Each row has a name. After each piece below comes the name of the row it's from, unless a question asks for something else. Each question is about the rows just above it. Some pieces are copies with a little noise. Places in a row count from 0.

[ 18 -22   3 -21  21 -14   7 -33  16 -12  16  -6   7 -16  21  -9   2  -2]  E
[ -8  16 -14  17  13   4  23 -10 -33   0 -13   2  -7  -3 -17  -1  12 -12]  Q
[  7 -21  16  10  15  15  -3  -2  11  -8   0   3   7  -5 -28  29  14  30]  C
[  7  -5  -9  18  11 -16  -1  -4  29 -21  35 -26   5   5  22 -11 -11 -10]  P
[ -2  -1  22  12  53  -5  14 -37  -1  -3   9   3   3 -17  -2   6   8   9]  V
[-15   6 -10 -25  17  -4   2  26  -8  33  -1  15 -19 -14   1   7  -3  -7]  Z
[ -8  20 -20  10  11   0  19 -18 -10  -5  10 -11 -17  -2   2  -8  14 -29]  K
[  4  -7  13  -8  19   6  -4  11  34 -16  11  -8   2 -15  -8  21  18  17]  F
[ 18   3 -21  21 -22  11  23 -31   0 -17  26 -22  -4   6  -6   5   6 -38]  J
[-17  -9  10  -7  -6   2 -35  -4  11  11  -4   5 -16  24  15 -14   1  19]  N
[  6 -26  -3   0  11   2   5  -1 -24  49  12  25  -8  -4 -14  24 -26  -1]  D
Where does [ 12  53  -5  14 -37  -1  -3   9   3   3 -17  -2] start? Give its row and place. -> V, 3
[-22  21 -21   3  18] is which row, read backwards? -> J

[  1   2  -4  -6 -47  -3  -4  -4  -3  -1  -1  -2   6  -5  -5   2   1   0] = L
[ 6  0  3 -1 15  2 -2 -2 -3  1  0 -5 -1  3  3  6  4  4] = M
[ 4  2  2 -2 26  1 -2 -2 -2  2 -1 -5 -2  0  0  6  0  8] = T
[  1   2  -2   3 -16   2  -4  -4  -1   5  -4   0   3   2   2   7  -5   3] = H
[ 4 -5 -3 -4  2  5  1  1  6 -1  1  5  1 -2 -2  3  0  3] = Y
[-5  0  0  0  6  0  0  0  3  0  4  2  3  3  3  4 -2 -1] = W
[  1  -3  -2  -8 -21   6  -1  -1   1  -2   3   1   3   3   3   4  -3  -1] = G
find: [ 4 -5 -3 -4  2  5  1  1  6 -1  1  5  1 -2 -2  3  0  3] -> Y
Which row holds [ 0  6  0  0 -2 -5] read backwards? -> T
Table of tags by key:
[0] -> J_406
[-1] -> J_119
[1] -> J_201
[-2] -> J_756
Look up the entry of T at place 6 in the table: -> J_756
find: [ 5 -1  3  0 16  2 -4 -3 -3  3  1 -5 -1  3  4  7  4  4] -> M

[  8  11  56 -41 -49  -6 -32  54] = R
[ 25  53  48  -6 -27   1 -22  23] = A
[ -2  24  16  -3 -21   1  -7  -3] = B
[ 13 -23  34  10  10  -7 -17  12] = X
key -> tag
[-3] -> J_535
[16] -> J_296
[35] -> J_187
[-4] -> J_146
[34] -> J_422
[15] -> J_255
[-2] -> J_939
The tag of B, keyed by place 2: -> J_296
The one value in B and X: -> [-7]
find: [ -3  24  16  -2 -21   2  -7  -4] -> B

[ 30  13 -31  -6   8 -31  -6  19]  duta
[  5  25 -30  -6  12  -4   2  10]  tek
[ -4  20 -10   2 -15  27   4 -18]  baked
[ 13 -22  -4 -27  48 -50  11   0]  Bal
Table of tags by key:
[4] -> J_223
[13] -> J_986
[12] -> J_743
[-4] -> J_990
[-3] -> J_825
[30] -> J_424
[5] -> J_703
The tag of tek, keyed by place 0: -> J_703
Which row holds [ -6 -31   8  -6 -31] read backwards? -> duta
find: [ 13 -21  -4 -27  48 -50  12   1] -> Bal

[ 4  4 14  1  3  6 16  4  4 10 20  5 10  4  1  3 16  1  2 28  3  2  2  6
 53  3 30  7 33  4  6  5] = zimon
[ 5  2  5  2  2  3 18  5 52 18  8  2  4  5  1  1 13  1  1 17  2  4  2  2
 24  1 34  6 17  7 53  2] = Til
[ 5  2  5  2  2  3 18  5  2 18  8  2  4  5  1  1 13  1  1 17  2  4  2  2
 24  1 34  6 17  7  2  1] = geni
[ 7  3  7  2  5  6 17 14  5 32 17  6 11  1  2  4 16  1 -1 26  1  3  3  4
 38  2 23 16  6  2  4  4] = tuvir
[ 7  3  7  2  5  6 17 14  5 32 17  6 11  1  2  4 16  1 -1 26  1  3  3  4
 38  2 23 16  6  2  4  4] is in which row? -> tuvir
key -> tag
[30] -> J_569
[29] -> J_434
[1] -> J_474
[34] -> J_413
[53] -> J_373
Join zimon by its entry at place 26: -> J_569

